Here is a tiny trained network, its code and every weight. The questions are about switching its units off for an input and a target symbol, where a switched-off unit gives its printed mean instead of its output.

import numpy as np


def w(rows, s, z=0):
    codes = np.array(rows[::2]) - 128.0
    scale = np.full(codes.shape[1], s)
    scale[-1] = z or s
    return codes * scale


def softmax(a):
    e = np.exp(a - a.max(-1, keepdims=True))
    return e / e.sum(-1, keepdims=True)


def log_softmax(a):
    a = a - a.max(-1, keepdims=True)
    return a - np.log(np.exp(a).sum(-1, keepdims=True))


def net(x, mask):
    ids = ['ΠΨΩαγδμτ'.index(c) for c in x.split()]
    T = len(ids)
    res = E[ids] + P[:T]
    u = 0
    for l in range(3):
        r = res
        for j in range(2):
            rows = slice(2 * j, 2 * j + 2)
            q, k, v = (r @ M[l][rows].T for M in (Q, K, V))
            z = softmax(np.where(np.tri(T) > 0, q @ k.T / 2**0.5, -1e9)) @ v
            o = O[l][rows]
            res = res + np.where(mask[u + j], z, o[:, -1]) @ o[:, :-1]
        u += 2
    return log_softmax(res[-1] @ U[:, :-1].T + U[:, -1])


Q, K, V, O = {}, {}, {}, {}
E = w([
[91,85,162,222,78,120,108,62,196,209],'Π',
[128,95,175,119,92,193,122,130,151,71],'Ψ',
[197,118,159,144,39,113,99,200,108,95],'Ω',
[203,177,139,40,135,131,60,133,104,196],'α',
[141,82,148,193,122,156,146,126,22,153],'γ',
[62,144,67,110,5,110,87,69,123,153],'δ',
[87,153,133,216,152,23,84,178,86,173],'μ',
[89,87,231,82,66,116,139,178,114,196],'τ',
],0.016)
P = w([
[151,175,36,110,83,202,214,163,145,189],'0',
[162,168,79,114,90,166,180,172,154,158],'1',
[147,147,99,130,94,155,146,176,141,144],'2',
[150,134,118,142,89,151,126,177,128,133],'3',
[147,118,133,149,81,141,115,166,126,122],'4',
[141,112,145,139,84,136,101,156,124,114],'5',
[150,101,149,135,92,135,83,143,114,109],'6',
[148,99,165,144,92,126,75,135,112,101],'7',
[146,96,182,138,101,122,68,124,103,106],'8',
[149,86,178,138,105,120,50,108,98,94],'9',
[146,82,194,131,111,116,44,100,93,97],'10',
[153,87,201,134,117,113,37,77,89,88],'11',
[150,83,199,127,134,108,21,61,81,90],'12',
[148,68,195,121,129,111,10,43,83,88],'13',
],0.011)
Q[0] = w([
[123,88,119,120,144,108,144,91,125,109],'L0H0',
[151,125,180,135,84,139,60,161,95,154],'L0H0',
[100,147,95,107,252,132,201,164,195,92],'L0H1',
[134,111,107,119,167,88,181,129,112,170],'L0H1',
],0.011)
K[0] = w([
[148,136,124,100,158,75,121,131,138,193],'L0H0',
[117,52,143,134,130,104,99,59,94,120],'L0H0',
[116,192,43,140,101,164,255,196,144,168],'L0H1',
[133,144,80,98,164,182,174,156,204,110],'L0H1',
],0.0091)
V[0] = w([
[94,126,98,186,113,254,180,91,145,152],'L0H0',
[113,149,50,31,111,122,209,199,186,159],'L0H0',
[96,154,20,131,71,105,101,93,174,236],'L0H1',
[211,138,23,75,181,142,83,6,64,127],'L0H1',
],0.0043)
O[0] = w([
[68,63,50,72,230,65,111,204,158,172,223],'L0H0',
[157,133,108,179,46,109,222,181,113,254,51],'L0H0',
[192,48,159,80,144,62,169,216,71,44,254],'L0H1',
[63,171,154,152,106,98,146,202,153,38,124],'L0H1',
],0.006,0.0028)
Q[1] = w([
[58,170,104,195,252,163,254,90,151,111],'L1H0',
[149,47,105,125,63,162,38,130,100,112],'L1H0',
[150,110,100,97,104,153,137,127,139,133],'L1H1',
[137,221,99,150,133,137,236,106,158,131],'L1H1',
],0.009)
K[1] = w([
[170,164,103,46,34,117,160,152,102,195],'L1H0',
[127,106,173,120,250,148,119,76,131,119],'L1H0',
[99,119,96,161,125,158,126,117,137,133],'L1H1',
[145,141,82,122,140,136,201,173,159,153],'L1H1',
],0.011)
V[1] = w([
[146,56,122,96,153,208,171,149,88,110],'L1H0',
[94,177,100,166,177,151,131,138,51,118],'L1H0',
[189,119,180,75,157,141,141,174,97,120],'L1H1',
[36,206,105,2,118,116,121,77,122,130],'L1H1',
],0.0071)
O[1] = w([
[86,158,137,165,131,158,72,194,158,108,253],'L1H0',
[61,135,169,60,192,126,139,139,132,104,158],'L1H0',
[96,44,2,177,118,164,87,117,184,129,70],'L1H1',
[185,105,229,205,79,107,142,145,148,176,135],'L1H1',
],0.0078,0.0031)
Q[2] = w([
[87,86,76,235,225,189,190,87,104,95],'L2H0',
[62,106,77,111,107,155,2,119,27,162],'L2H0',
[113,42,179,129,51,126,51,205,8,146],'L2H1',
[222,49,183,136,184,157,154,199,113,102],'L2H1',
],0.0073)
K[2] = w([
[114,157,144,131,61,104,70,212,120,157],'L2H0',
[135,91,254,117,129,151,73,40,115,67],'L2H0',
[131,142,227,138,127,84,33,63,112,89],'L2H1',
[56,148,62,115,102,71,68,46,183,133],'L2H1',
],0.0089)
V[2] = w([
[159,158,186,44,181,152,97,107,254,153],'L2H0',
[75,67,127,183,179,86,160,161,120,221],'L2H0',
[207,183,125,149,193,94,50,182,68,137],'L2H1',
[57,152,33,130,109,18,94,86,174,185],'L2H1',
],0.0071)
O[2] = w([
[200,31,83,110,104,77,125,185,153,114,3],'L2H0',
[177,150,89,152,187,141,46,63,143,61,115],'L2H0',
[222,150,72,117,133,245,254,167,149,94,157],'L2H1',
[145,175,220,160,83,15,215,64,137,114,160],'L2H1',
],0.0091,0.0057)
U = w([
[194,101,65,211,129,124,68,2,160,130,61],'Π',
[42,148,118,144,170,162,71,137,159,87,186],'Ψ',
[137,99,116,218,72,148,150,208,184,87,175],'Ω',
[187,160,133,108,128,191,207,76,149,135,97],'α',
[98,137,81,144,141,201,130,63,110,162,21],'γ',
[112,125,114,116,136,31,158,126,80,60,255],'δ',
[141,185,211,225,127,102,149,130,110,127,82],'μ',
[128,85,92,160,152,117,102,168,125,238,87],'τ',
],0.0064,0.0033)

Each question gives the input, a string of symbols that net reads in full, and the target symbol t.
The units are the heads (2 rows each of Q, K, V and O). Each row of codes is followed by its name. A weight is (code - 128) times the scale printed after its matrix; where a second scale follows, it is the last column's (O and U).
mask holds one flag per head, layer by layer. A switched-off head (its flag False) gives its mean, the last column of its rows in O, instead of its output. The means were averaged over made-up inputs and are rounded, as every weight is.
A unit's drop is (log p(t) with every unit on - log p(t) with that unit switched off) / (log p(t) with every unit on - log p(t) with every unit switched off).
The circuit of an input: a set's keep is (log p(t) with only the set's units on - log p(t) with every unit switched off) / (log p(t) with every unit on - log p(t) with every unit switched off). Starting from all 6 units, units are removed one at a time, each time the one whose removal leaves the highest keep (on an exact tie, the one counted first), for as long as the keep stays at least 0.8.
circuit, biggest first: the units of the circuit, biggest drop first
most important unit: the unit with the biggest drop
which heads matter: for each layer, one digit per head in row order, 1 if its drop is at least 0.15 and else 0, layers parted by /
input μ δ δ, target δ: circuit, biggest first -> [L0H1; L1H0]
input τ δ τ δ Π δ δ δ Ψ α, target Ω: most important unit -> L2H0
input δ τ Ψ δ Ω δ δ γ, target Ψ: which heads matter -> 11 / 11 / 00
input μ μ δ, target α: which heads matter -> 10 / 00 / 01
input Π δ δ γ δ γ α δ δ Π δ τ δ, target Π: circuit, biggest first -> [L1H0; L2H0]
input Ψ δ Ω μ μ τ δ Ω δ μ γ Ψ Ω, target Ω: which heads matter -> 10 / 00 / 11
input Ω μ δ, target δ: which heads matter -> 01 / 11 / 01
input μ γ Ψ τ, target τ: circuit, biggest first -> [L0H1; L2H1]
input δ δ Π δ Ψ Ω δ Ω δ, target Ω: circuit, biggest first -> [L2H1; L2H0]
input γ Ω δ γ Ω Ψ Π δ α γ γ δ δ δ, target μ: which heads matter -> 00 / 01 / 00
input δ Ψ Ψ Ψ Π, target Π: circuit, biggest first -> [L0H1; L0H0; L1H0; L2H0]
input γ Π δ γ γ δ δ Ψ α δ, target Ω: circuit, biggest first -> [L2H0; L2H1; L1H0]
input δ δ δ Ω Ψ γ δ α γ δ γ α γ, target Ω: circuit, biggest first -> [L2H0; L2H1; L0H0; L0H1]
input γ γ Ω, target Ψ: circuit, biggest first -> [L2H0; L1H1]
input δ Ψ Π, target Π: circuit, biggest first -> [L2H0; L0H0; L1H0]
input δ γ δ δ μ Ω, target α: circuit, biggest first -> [L0H1; L2H1; L0H0]
input δ δ α μ γ δ γ δ Π δ γ α Ψ, target Ω: circuit, biggest first -> [L2H0; L0H0; L1H0]
input δ δ δ Ω τ γ Ψ δ δ δ μ δ α Ψ, target Ω: which heads matter -> 10 / 00 / 10
input α δ γ δ δ Ψ Π τ τ δ Ω, target Π: circuit, biggest first -> [L0H1; L1H0]
input μ γ Ψ Ψ δ Ψ δ α δ γ τ, target Ψ: most important unit -> L0H0
input δ δ Ψ τ α Ψ γ Π μ δ δ Ψ γ δ, target Ψ: which heads matter -> 10 / 10 / 01
input δ δ γ Π δ δ α Π μ δ, target α: which heads matter -> 00 / 10 / 01
input μ δ δ δ δ γ δ Ψ Ψ δ, target τ: circuit, biggest first -> [L2H0; L2H1]
input μ δ δ γ δ, target Ψ: which heads matter -> 00 / 10 / 11
input γ δ γ δ δ α γ γ γ α, target Ψ: most important unit -> L1H0
input δ γ α δ α δ Π δ, target Π: which heads matter -> 01 / 10 / 10
